Below is a small trained network, with its code and all its weights. Each question gives an input and a class and asks what happens when units are switched off, that is, made to give their printed mean instead of their output.

import numpy as np


def w(rows, s, z=0):
    codes = np.array(rows[::2]) - 128.0
    scale = np.full(codes.shape[1], s)
    scale[-1] = z or s
    return codes * scale


def f(y):
    return y / 2 * (1 + np.tanh(0.7978845608 * (y + 0.044715 * y**3)))


def log_softmax(a):
    a = a - a.max(-1, keepdims=True)
    return a - np.log(np.exp(a).sum(-1, keepdims=True))


def net(x, mask):
    res = np.array(x, float).reshape(1, 3) / 4 @ E
    y = f(res @ A[0][:, :-1].T + A[0][:, -1])
    res = res + np.where(mask, y, B[0][:, -1]) @ B[0][:, :-1]
    return log_softmax(res[-1] @ U[:, :-1].T + U[:, -1])


A, B = {}, {}
E = w([
[51,228,254],'x0',
[240,175,160],'x1',
[162,3,186],'x2',
],0.0072)
A[0] = w([
[78,132,163,101],'n0',
[123,129,147,57],'n1',
[100,126,135,81],'n2',
[96,132,189,59],'n3',
[143,88,160,47],'n4',
[147,124,106,47],'n5',
[92,203,49,84],'n6',
[150,149,162,70],'n7',
[123,102,82,67],'n8',
[134,136,124,255],'n9',
[140,197,76,66],'n10',
[60,127,94,107],'n11',
[160,48,207,74],'n12',
[140,100,172,60],'n13',
[79,159,193,106],'n14',
[137,105,78,76],'n15',
[41,93,117,84],'n16',
[123,47,192,88],'n17',
[113,119,131,224],'n18',
[148,119,115,40],'n19',
[250,194,183,57],'n20',
[8,96,97,70],'n21',
[164,147,133,160],'n22',
[136,182,209,87],'n23',
[129,127,123,63],'n24',
[141,119,82,75],'n25',
[225,193,133,70],'n26',
[157,210,70,86],'n27',
[223,135,54,88],'n28',
[102,171,190,84],'n29',
[72,129,101,77],'n30',
[117,163,98,70],'n31',
[138,141,137,190],'n32',
[145,127,112,51],'n33',
[123,128,160,69],'n34',
[201,113,175,67],'n35',
[152,97,18,85],'n36',
[47,88,99,67],'n37',
[125,161,120,66],'n38',
],0.015,0.0072)
B[0] = w([
[102,120,132,185],'n0',
[123,113,160,111],'n1',
[126,107,137,123],'n2',
[100,128,164,179],'n3',
[139,123,187,143],'n4',
[121,106,158,117],'n5',
[157,183,208,222],'n6',
[122,94,145,138],'n7',
[107,104,148,153],'n8',
[118,189,57,247],'n9',
[162,144,193,183],'n10',
[159,92,130,177],'n11',
[158,174,196,246],'n12',
[139,120,175,142],'n13',
[74,162,136,248],'n14',
[99,117,157,165],'n15',
[154,58,108,198],'n16',
[161,157,207,236],'n17',
[124,168,75,218],'n18',
[126,106,165,114],'n19',
[162,1,101,252],'n20',
[175,27,109,228],'n21',
[137,125,96,173],'n22',
[71,122,138,242],'n23',
[123,114,160,104],'n24',
[107,122,160,148],'n25',
[182,42,111,215],'n26',
[171,150,197,211],'n27',
[66,111,129,245],'n28',
[78,145,144,225],'n29',
[152,93,146,147],'n30',
[140,126,174,136],'n31',
[122,148,94,184],'n32',
[125,103,157,112],'n33',
[121,118,160,126],'n34',
[167,83,154,182],'n35',
[54,152,139,254],'n36',
[154,40,128,190],'n37',
[132,118,165,128],'n38',
],0.057,0.0062)
U = w([
[10,112,165,131],'0',
[137,78,131,207],'1',
[163,173,200,159],'2',
[119,176,75,220],'3',
[95,139,141,1],'4',
],0.013,0.0041)

Each question gives the input, the list of numbers given to net, and the class t.
The units are the neurons (one row each of A and B). Each row of codes is followed by its name. A weight is (code - 128) times the scale printed after its matrix; where a second scale follows, it is the last column's (A, B and U).
mask holds one flag per neuron, in row order. A switched-off neuron (its flag False) gives its mean, the last column of its row in B, instead of its output. The means were averaged over made-up inputs and are rounded, as every weight is.
A unit's drop is (log p(t) with every unit on - log p(t) with that unit switched off) / (log p(t) with every unit on - log p(t) with every unit switched off).
The circuit of an input: a set's keep is (log p(t) with only the set's units on - log p(t) with every unit switched off) / (log p(t) with every unit on - log p(t) with every unit switched off). Starting from the 12 units with the biggest drops (on a tie, the unit counted first), units are removed one at a time, each time the one whose removal leaves the highest keep (on an exact tie, the one counted first), for as long as the keep stays at least 0.8.
circuit, biggest first: the units of the circuit, biggest drop first
k most important neurons: the k neurons with the biggest drops, biggest first
drop when u is switched off: that unit's drop, to one decimal
input [4,7,5], class 1: circuit, biggest first => [n20]
input [1,-5,-5], class 1: 3 most important neurons => [n21; n12; n17]
input [-6,-7,-8], class 2: 3 most important neurons => [n6; n20; n27]
input [-6,-7,-4], class 1: 2 most important neurons => [n21; n37]
input [-7,4,7], class 0: 2 most important neurons => [n28; n36]
input [-8,3,-7], class 0: 2 most important neurons => [n28; n36]
input [3,2,4], class 2: 2 most important neurons => [n28; n36]
input [-4,5,6], class 2: 2 most important neurons => [n12; n17]
input [3,4,5], class 2: 2 most important neurons => [n12; n21]
input [-8,3,8], class 0: 2 most important neurons => [n28; n36]
input [-7,2,6], class 0: drop when n36 is switched off => 0.5
input [-6,0,5], class 0: drop when n36 is switched off => 0.1
input [-2,-8,7], class 1: drop when n21 is switched off => 0.2
input [-1,-7,-6], class 1: circuit, biggest first => [n21]
